Below is a small trained network, with its code and all its weights. Each question gives an input and a target symbol and asks what happens when units are switched off, that is, made to give their printed mean instead of their output.

import numpy as np


def w(rows, s, z=0):
    codes = np.array(rows[::2]) - 128.0
    scale = np.full(codes.shape[1], s)
    scale[-1] = z or s
    return codes * scale


def softmax(a):
    e = np.exp(a - a.max(-1, keepdims=True))
    return e / e.sum(-1, keepdims=True)


def log_softmax(a):
    a = a - a.max(-1, keepdims=True)
    return a - np.log(np.exp(a).sum(-1, keepdims=True))


def net(x, mask):
    ids = ['γεζηθλξπτφω'.index(c) for c in x.split()]
    T = len(ids)
    res = E[ids] + P[:T]
    u = 0
    for l in range(3):
        r = res
        for j in range(3):
            rows = slice(4 * j, 4 * j + 4)
            q, k, v = (r @ M[l][rows].T for M in (Q, K, V))
            z = softmax(np.where(np.tri(T) > 0, q @ k.T / 4**0.5, -1e9)) @ v
            o = O[l][rows]
            res = res + np.where(mask[u + j], z, o[:, -1]) @ o[:, :-1]
        u += 3
    return log_softmax(res[-1] @ U[:, :-1].T + U[:, -1])


Q, K, V, O = {}, {}, {}, {}
E = w([
[194,115,155,189,149,140],'γ',
[229,154,150,136,107,78],'ε',
[104,111,57,134,151,146],'ζ',
[234,178,163,84,59,132],'η',
[149,198,85,32,51,135],'θ',
[154,160,113,97,164,214],'λ',
[97,46,112,107,144,99],'ξ',
[122,135,71,96,172,152],'π',
[108,102,123,115,76,127],'τ',
[220,55,74,162,43,52],'φ',
[58,5,116,150,150,116],'ω',
],0.014)
P = w([
[128,162,135,146,132,111],'0',
[168,83,184,51,171,98],'1',
[107,104,130,85,151,114],'2',
[165,103,186,108,116,96],'3',
[181,82,135,121,116,117],'4',
[168,71,145,114,93,128],'5',
[180,80,150,126,84,126],'6',
[155,64,133,152,78,136],'7',
[234,103,147,153,99,147],'8',
[121,51,85,225,94,205],'9',
[125,86,188,158,248,111],'10',
],0.014)
Q[0] = w([
[126,74,118,76,141,174],'L0H1',
[60,170,163,172,124,107],'L0H1',
[115,130,254,143,120,118],'L0H1',
[76,172,66,125,139,84],'L0H1',
[198,78,99,108,160,155],'L0H2',
[119,162,146,176,206,136],'L0H2',
[114,167,161,63,138,109],'L0H2',
[168,108,134,73,180,109],'L0H2',
[93,109,163,138,85,165],'L0H3',
[110,125,159,170,186,138],'L0H3',
[77,132,93,101,93,134],'L0H3',
[69,172,176,133,131,118],'L0H3',
],0.0086)
K[0] = w([
[155,140,128,235,102,160],'L0H1',
[111,155,102,1,173,55],'L0H1',
[46,98,89,168,115,105],'L0H1',
[138,68,190,119,187,53],'L0H1',
[174,185,88,149,130,136],'L0H2',
[134,154,135,131,188,63],'L0H2',
[111,142,122,123,92,86],'L0H2',
[109,115,113,163,134,163],'L0H2',
[186,54,11,90,134,200],'L0H3',
[117,87,161,85,163,115],'L0H3',
[165,149,112,161,170,121],'L0H3',
[160,44,165,18,209,126],'L0H3',
],0.0079)
V[0] = w([
[80,215,64,108,120,102],'L0H1',
[200,114,188,178,85,151],'L0H1',
[186,119,150,232,188,177],'L0H1',
[136,133,152,100,169,139],'L0H1',
[165,167,159,243,254,122],'L0H2',
[145,103,82,69,125,151],'L0H2',
[226,89,95,45,171,178],'L0H2',
[111,72,55,126,85,165],'L0H2',
[178,139,105,89,70,151],'L0H3',
[99,74,87,72,177,228],'L0H3',
[25,187,194,169,103,136],'L0H3',
[144,99,151,25,139,77],'L0H3',
],0.0089)
O[0] = w([
[156,118,85,122,144,168,55],'L0H1',
[40,155,168,136,111,124,213],'L0H1',
[102,192,137,149,4,49,129],'L0H1',
[130,100,111,137,48,122,105],'L0H1',
[73,143,111,35,58,84,47],'L0H2',
[161,122,162,153,133,151,170],'L0H2',
[95,138,254,171,128,118,227],'L0H2',
[130,143,98,194,113,168,152],'L0H2',
[127,87,181,216,145,143,204],'L0H3',
[212,138,143,157,85,96,73],'L0H3',
[90,63,99,76,74,169,2],'L0H3',
[177,65,151,127,177,126,188],'L0H3',
],0.0079)
Q[1] = w([
[125,72,182,170,70,109],'L1H1',
[145,134,109,143,112,85],'L1H1',
[82,157,115,125,98,178],'L1H1',
[176,67,172,71,75,184],'L1H1',
[66,203,150,165,88,119],'L1H2',
[64,162,243,116,188,204],'L1H2',
[17,38,112,84,55,149],'L1H2',
[43,127,51,88,116,253],'L1H2',
[92,161,118,166,176,12],'L1H3',
[120,132,133,149,174,123],'L1H3',
[161,119,124,84,183,220],'L1H3',
[124,95,20,130,89,232],'L1H3',
],0.0069)
K[1] = w([
[155,153,111,105,124,152],'L1H1',
[57,113,119,174,116,71],'L1H1',
[132,145,160,68,172,92],'L1H1',
[74,146,104,109,137,202],'L1H1',
[95,128,196,190,130,73],'L1H2',
[120,168,123,254,86,120],'L1H2',
[168,187,155,45,104,159],'L1H2',
[184,148,99,91,171,92],'L1H2',
[49,99,73,127,154,83],'L1H3',
[139,114,85,170,142,151],'L1H3',
[134,113,85,30,124,113],'L1H3',
[129,68,94,105,86,174],'L1H3',
],0.0078)
V[1] = w([
[246,151,170,33,132,70],'L1H1',
[214,152,167,190,122,42],'L1H1',
[91,233,45,140,207,90],'L1H1',
[161,199,107,102,142,76],'L1H1',
[56,83,97,148,116,194],'L1H2',
[182,99,120,114,75,123],'L1H2',
[120,25,151,144,105,80],'L1H2',
[74,75,203,117,167,176],'L1H2',
[201,148,157,149,87,95],'L1H3',
[155,95,50,115,121,84],'L1H3',
[100,213,151,54,163,193],'L1H3',
[138,83,254,166,155,54],'L1H3',
],0.008)
O[1] = w([
[92,183,1,91,230,136,147],'L1H1',
[97,146,152,57,211,212,193],'L1H1',
[148,163,97,177,167,59,92],'L1H1',
[207,141,12,158,248,111,114],'L1H1',
[233,32,113,101,138,142,115],'L1H2',
[135,159,181,117,205,155,122],'L1H2',
[63,79,140,98,197,219,180],'L1H2',
[65,105,90,52,56,168,166],'L1H2',
[42,160,136,135,206,136,163],'L1H3',
[90,29,183,137,232,185,92],'L1H3',
[157,82,135,176,71,89,83],'L1H3',
[29,141,66,136,82,214,252],'L1H3',
],0.0064,0.019)
Q[2] = w([
[114,123,231,97,221,125],'L2H1',
[143,107,124,105,61,129],'L2H1',
[72,176,123,170,134,112],'L2H1',
[72,145,182,125,189,229],'L2H1',
[118,85,181,108,105,127],'L2H2',
[84,126,137,135,162,155],'L2H2',
[63,133,136,116,116,111],'L2H2',
[137,168,73,110,98,156],'L2H2',
[147,143,160,61,134,96],'L2H3',
[134,166,124,71,91,122],'L2H3',
[163,141,2,142,154,118],'L2H3',
[141,127,182,77,151,143],'L2H3',
],0.011)
K[2] = w([
[109,93,7,230,71,114],'L2H1',
[144,123,115,86,149,152],'L2H1',
[108,159,140,198,122,86],'L2H1',
[174,114,78,146,155,53],'L2H1',
[122,200,125,109,198,149],'L2H2',
[139,113,166,125,88,68],'L2H2',
[109,180,76,179,146,119],'L2H2',
[91,78,179,131,148,125],'L2H2',
[145,125,55,170,144,94],'L2H3',
[62,94,135,177,141,85],'L2H3',
[117,118,180,88,140,87],'L2H3',
[83,84,106,197,107,121],'L2H3',
],0.012)
V[2] = w([
[101,171,176,192,85,130],'L2H1',
[120,158,122,88,164,224],'L2H1',
[29,68,75,111,100,134],'L2H1',
[131,95,214,211,187,89],'L2H1',
[162,130,245,143,52,106],'L2H2',
[179,123,129,125,145,146],'L2H2',
[133,23,226,52,139,169],'L2H2',
[106,75,55,173,103,151],'L2H2',
[103,137,76,120,75,69],'L2H3',
[90,106,104,20,181,149],'L2H3',
[58,144,11,192,171,157],'L2H3',
[178,254,184,26,83,195],'L2H3',
],0.0095)
O[2] = w([
[148,157,153,126,139,186,142],'L2H1',
[75,92,225,100,190,123,112],'L2H1',
[139,222,15,95,165,156,93],'L2H1',
[113,139,97,234,116,135,165],'L2H1',
[179,82,89,129,138,178,104],'L2H2',
[82,123,141,131,162,103,124],'L2H2',
[83,9,77,144,145,103,83],'L2H2',
[79,96,194,151,110,160,115],'L2H2',
[156,128,131,171,153,218,36],'L2H3',
[164,82,70,209,154,36,202],'L2H3',
[173,95,105,168,112,112,252],'L2H3',
[254,165,178,21,203,88,175],'L2H3',
],0.0079,0.015)
U = w([
[23,170,81,81,2,72,186],'γ',
[55,155,70,123,135,81,98],'ε',
[165,113,81,195,84,157,153],'ζ',
[80,129,82,91,166,156,102],'η',
[212,77,123,194,216,148,165],'θ',
[109,139,128,138,87,39,183],'λ',
[109,113,33,178,134,125,144],'ξ',
[149,110,120,215,92,100,105],'π',
[120,70,135,148,85,145,193],'τ',
[56,152,121,232,212,222,3],'φ',
[111,85,53,165,61,177,169],'ω',
],0.0061,0.0046)

Each question gives the input, a string of symbols that net reads in full, and the target symbol t.
The units are the heads (4 rows each of Q, K, V and O). Each row of codes is followed by its name. A weight is (code - 128) times the scale printed after its matrix; where a second scale follows, it is the last column's (O and U).
mask holds one flag per head, layer by layer. A switched-off head (its flag False) gives its mean, the last column of its rows in O, instead of its output. The means were averaged over made-up inputs and are rounded, as every weight is.
A unit's drop is (log p(t) with every unit on - log p(t) with that unit switched off) / (log p(t) with every unit on - log p(t) with every unit switched off).
The circuit of an input: a set's keep is (log p(t) with only the set's units on - log p(t) with every unit switched off) / (log p(t) with every unit on - log p(t) with every unit switched off). Starting from all 9 units, units are removed one at a time, each time the one whose removal leaves the highest keep (on an exact tie, the one counted first), for as long as the keep stays at least 0.8.
units of the circuit, in order: the units of the circuit, biggest drop first
unit that matters most: the unit with the biggest drop
which heads matter: for each layer, one digit per head in row order, 1 if its drop is at least 0.15 and else 0, layers parted by /
drop of u: that unit's drop, to one decimal
input φ γ φ θ, target φ: units of the circuit, in order -> L2H1, L1H2
input η ω φ ζ, target η: which heads matter -> 001 / 000 / 100
input ξ θ γ γ γ ω γ ω, target γ: units of the circuit, in order -> L0H1, L0H2
input γ ζ θ λ θ ω ε φ λ ω η, target ω: units of the circuit, in order -> L2H3, L1H2
input η θ ξ φ φ φ ω η, target η: unit that matters most -> L2H1
input ε θ φ ω φ θ θ θ γ λ, target γ: which heads matter -> 111 / 100 / 000
input λ π ε θ τ, target θ: units of the circuit, in order -> L2H3, L0H3
input θ φ γ η ξ ξ, target τ: units of the circuit, in order -> L1H3, L0H1, L2H1, L1H2
input φ φ π γ φ θ, target φ: units of the circuit, in order -> L2H1, L1H2, L0H2
input γ θ φ η, target ζ: which heads matter -> 111 / 111 / 110
input λ ξ γ φ η τ ξ φ θ ω, target θ: which heads matter -> 000 / 011 / 001
input γ θ φ φ ζ τ, target ζ: which heads matter -> 111 / 111 / 110
input γ η θ θ γ θ φ φ, target φ: which heads matter -> 100 / 111 / 000
input φ θ θ, target θ: unit that matters most -> L0H1
input π η θ γ π ζ φ γ φ, target λ: units of the circuit, in order -> L0H1, L2H3
input θ γ λ γ γ, target τ: which heads matter -> 101 / 001 / 110
input θ γ τ φ φ φ, target φ: which heads matter -> 010 / 001 / 000
input η λ ω θ γ φ θ η ξ, target η: which heads matter -> 001 / 000 / 101
input ω η φ λ ξ, target ξ: which heads matter -> 010 / 101 / 110
input γ ω γ φ, target ζ: which heads matter -> 111 / 111 / 111
input θ π τ φ ξ τ ω, target τ: units of the circuit, in order -> L0H1, L2H1, L1H3, L1H2
input φ π φ ε ω φ θ ξ φ θ λ, target θ: units of the circuit, in order -> L2H3
input π φ θ θ ξ η φ θ η, target λ: which heads matter -> 111 / 101 / 111
input ε φ γ ω, target γ: units of the circuit, in order -> L0H2, L1H1, L2H2
input θ θ φ ξ, target τ: which heads matter -> 111 / 111 / 101
input η γ τ ζ θ ε, target η: which heads matter -> 001 / 000 / 100
input τ θ φ η ω ζ θ θ θ φ π, target ω: unit that matters most -> L1H1
input ω θ π ω γ, target ξ: which heads matter -> 011 / 101 / 110
input τ η φ φ, target ω: drop of L0H3 -> 1.3
input ε φ φ π φ π γ, target γ: drop of L1H2 -> 0.0
